Below are the code and all the weights of a small trained network. Each question names an input and a class and asks about switching units off, where a switched-off unit gives its printed mean instead of its output.

import numpy as np


def w(rows, s, z=0):
    codes = np.array(rows[::2]) - 128.0
    scale = np.full(codes.shape[1], s)
    scale[-1] = z or s
    return codes * scale


def norm(h):
    return h / np.sqrt((h * h).mean(-1, keepdims=True) + 1e-5)


def f(y):
    return np.maximum(y, 0)


def log_softmax(a):
    a = a - a.max(-1, keepdims=True)
    return a - np.log(np.exp(a).sum(-1, keepdims=True))


def net(x, mask):
    res = np.array(x, float).reshape(1, 5) / 4 @ E
    u = 0
    for l in range(2):
        y = f(norm(res) @ A[l][:, :-1].T + A[l][:, -1])
        res = res + np.where(mask[u : u + 12], y, B[l][:, -1]) @ B[l][:, :-1]
        u += 12
    return log_softmax(norm(res)[-1] @ U[:, :-1].T + U[:, -1])


A, B = {}, {}
E = w([
[149,177,147,131,196],'x0',
[168,69,128,209,144],'x1',
[179,100,253,107,111],'x2',
[47,84,159,117,195],'x3',
[48,180,187,223,85],'x4',
],0.0031)
A[0] = w([
[186,122,148,174,79,49],'L0N1',
[106,122,133,61,169,251],'L0N2',
[100,137,2,211,168,98],'L0N3',
[83,63,157,99,94,186],'L0N4',
[68,106,118,43,27,98],'L0N5',
[160,97,179,133,98,5],'L0N6',
[130,175,166,228,86,172],'L0N7',
[186,128,130,200,192,93],'L0N8',
[143,153,50,155,106,87],'L0N9',
[151,6,99,199,60,57],'L0N10',
[76,63,75,92,153,75],'L0N11',
[128,13,96,188,74,68],'L0N12',
],0.0062,0.0018)
B[0] = w([
[126,111,152,57,89,185],'L0N1',
[118,117,115,255,149,242],'L0N2',
[68,109,165,23,118,250],'L0N3',
[116,118,188,165,180,227],'L0N4',
[184,216,111,147,225,221],'L0N5',
[111,119,160,99,127,169],'L0N6',
[143,78,50,157,116,255],'L0N7',
[129,244,96,99,142,184],'L0N8',
[26,75,164,40,112,194],'L0N9',
[144,209,131,92,164,243],'L0N10',
[102,117,138,150,125,206],'L0N11',
[168,224,98,157,198,228],'L0N12',
],0.0053,0.0031)
A[1] = w([
[138,179,148,90,107,64],'L1N1',
[177,61,92,122,173,122],'L1N2',
[156,107,203,113,98,70],'L1N3',
[145,74,69,126,180,138],'L1N4',
[193,154,242,128,128,129],'L1N5',
[172,169,103,69,7,157],'L1N6',
[97,255,146,116,172,135],'L1N7',
[179,95,101,104,173,81],'L1N8',
[75,178,143,201,68,134],'L1N9',
[154,76,156,165,109,138],'L1N10',
[180,98,112,58,98,143],'L1N11',
[90,93,118,112,141,251],'L1N12',
],0.0081,0.0027)
B[1] = w([
[129,175,124,178,115,154],'L1N1',
[111,117,114,166,63,160],'L1N2',
[37,85,87,3,143,151],'L1N3',
[134,156,157,132,58,166],'L1N4',
[75,175,60,75,124,210],'L1N5',
[100,94,197,189,238,190],'L1N6',
[212,143,86,132,140,253],'L1N7',
[153,54,97,142,56,161],'L1N8',
[199,61,116,92,49,187],'L1N9',
[90,126,103,105,92,148],'L1N10',
[80,104,189,201,99,166],'L1N11',
[168,127,207,129,100,187],'L1N12',
],0.0058,0.0065)
U = w([
[28,153,119,22,113,173],'0',
[205,203,92,161,131,185],'1',
[159,69,128,186,2,212],'2',
[197,183,107,151,153,83],'3',
[98,124,232,225,160,5],'4',
],0.0085,0.0012)

Each question gives the input, the list of numbers given to net, and the class t.
The units are the neurons (one row each of A and B). Each row of codes is followed by its name. A weight is (code - 128) times the scale printed after its matrix; where a second scale follows, it is the last column's (A, B and U).
mask holds one flag per neuron, layer by layer. A switched-off neuron (its flag False) gives its mean, the last column of its row in B, instead of its output. The means were averaged over made-up inputs and are rounded, as every weight is.
A unit's drop is (log p(t) with every unit on - log p(t) with that unit switched off) / (log p(t) with every unit on - log p(t) with every unit switched off).
The circuit of an input: a set's keep is (log p(t) with only the set's units on - log p(t) with every unit switched off) / (log p(t) with every unit on - log p(t) with every unit switched off). Starting from the 12 units with the biggest drops (on a tie, the unit counted first), units are removed one at a time, each time the one whose removal leaves the highest keep (on an exact tie, the one counted first), for as long as the keep stays at least 0.8.
units of the circuit, in order: the units of the circuit, biggest drop first
unit that matters most: the unit with the biggest drop
top k neurons: the k neurons with the biggest drops, biggest first
k most important neurons of layer l: the k neurons of layer l with the biggest drops, biggest first
input [2,-3,5,-6,-5], class 4: 3 most important neurons of layer 1	(L1N6, L1N11, L1N9)
input [7,2,-7,6,-7], class 0: 4 most important neurons of layer 0	(L0N3, L0N12, L0N5, L0N7)
input [6,4,-5,-7,3], class 4: top 3 neurons	(L1N6, L0N3, L1N5)
input [-5,-6,4,8,-2], class 4: unit that matters most	L0N2
input [0,3,1,-5,2], class 4: units of the circuit, in order	(L1N6, L0N1)
input [5,3,-5,-8,-6], class 4: top 2 neurons	(L1N6, L1N11)
input [5,-3,5,-5,-1], class 0: top 4 neurons	(L1N5, L1N3, L0N12, L0N5)
input [-4,3,7,-5,-3], class 0: units of the circuit, in order	(L1N5, L1N3)
input [1,6,8,-5,-3], class 0: top 3 neurons	(L1N5, L1N3, L0N5)
input [-6,-6,-5,6,0], class 1: units of the circuit, in order	(L0N5, L1N7)
input [-4,4,5,7,-8], class 2: units of the circuit, in order	(L1N2, L1N4)
input [-5,-2,-7,8,1], class 4: units of the circuit, in order	(L1N5, L1N12)
input [-2,2,6,-5,-1], class 0: top 2 neurons	(L1N3, L1N5)
input [-6,-4,1,-8,1], class 4: units of the circuit, in order	(L1N6)
input [4,6,-7,-8,-5], class 4: 3 most important neurons of layer 0	(L0N5, L0N9, L0N3)
input [-3,-5,-2,1,-6], class 2: units of the circuit, in order	(L0N10, L1N8, L1N5)
input [-7,7,-3,-3,6], class 1: 3 most important neurons of layer 0	(L0N12, L0N10, L0N2)
input [-5,8,-4,1,6], class 1: 2 most important neurons of layer 0	(L0N12, L0N10)
input [-7,-1,-2,6,-7], class 2: top 2 neurons	(L1N2, L1N8)
input [-6,0,4,-2,-1], class 3: units of the circuit, in order	(L0N5)
input [-6,6,-4,3,1], class 1: top 2 neurons	(L0N12, L1N7)
input [5,3,-6,2,-6], class 0: 4 most important neurons of layer 0	(L0N3, L0N9, L0N7, L0N8)
input [2,-3,-3,-2,5], class 2: 2 most important neurons of layer 1	(L1N9, L1N5)
input [-8,-2,-3,-1,7], class 3: 2 most important neurons of layer 0	(L0N5, L0N12)
input [-3,-4,0,-6,-6], class 2: 2 most important neurons of layer 1	(L1N8, L1N2)
input [4,-7,3,6,2], class 1: top 2 neurons	(L1N7, L1N6)
input [5,-6,1,1,7], class 2: unit that matters most	L1N9
input [0,-2,-1,4,5], class 2: 2 most important neurons of layer 1	(L1N9, L1N6)
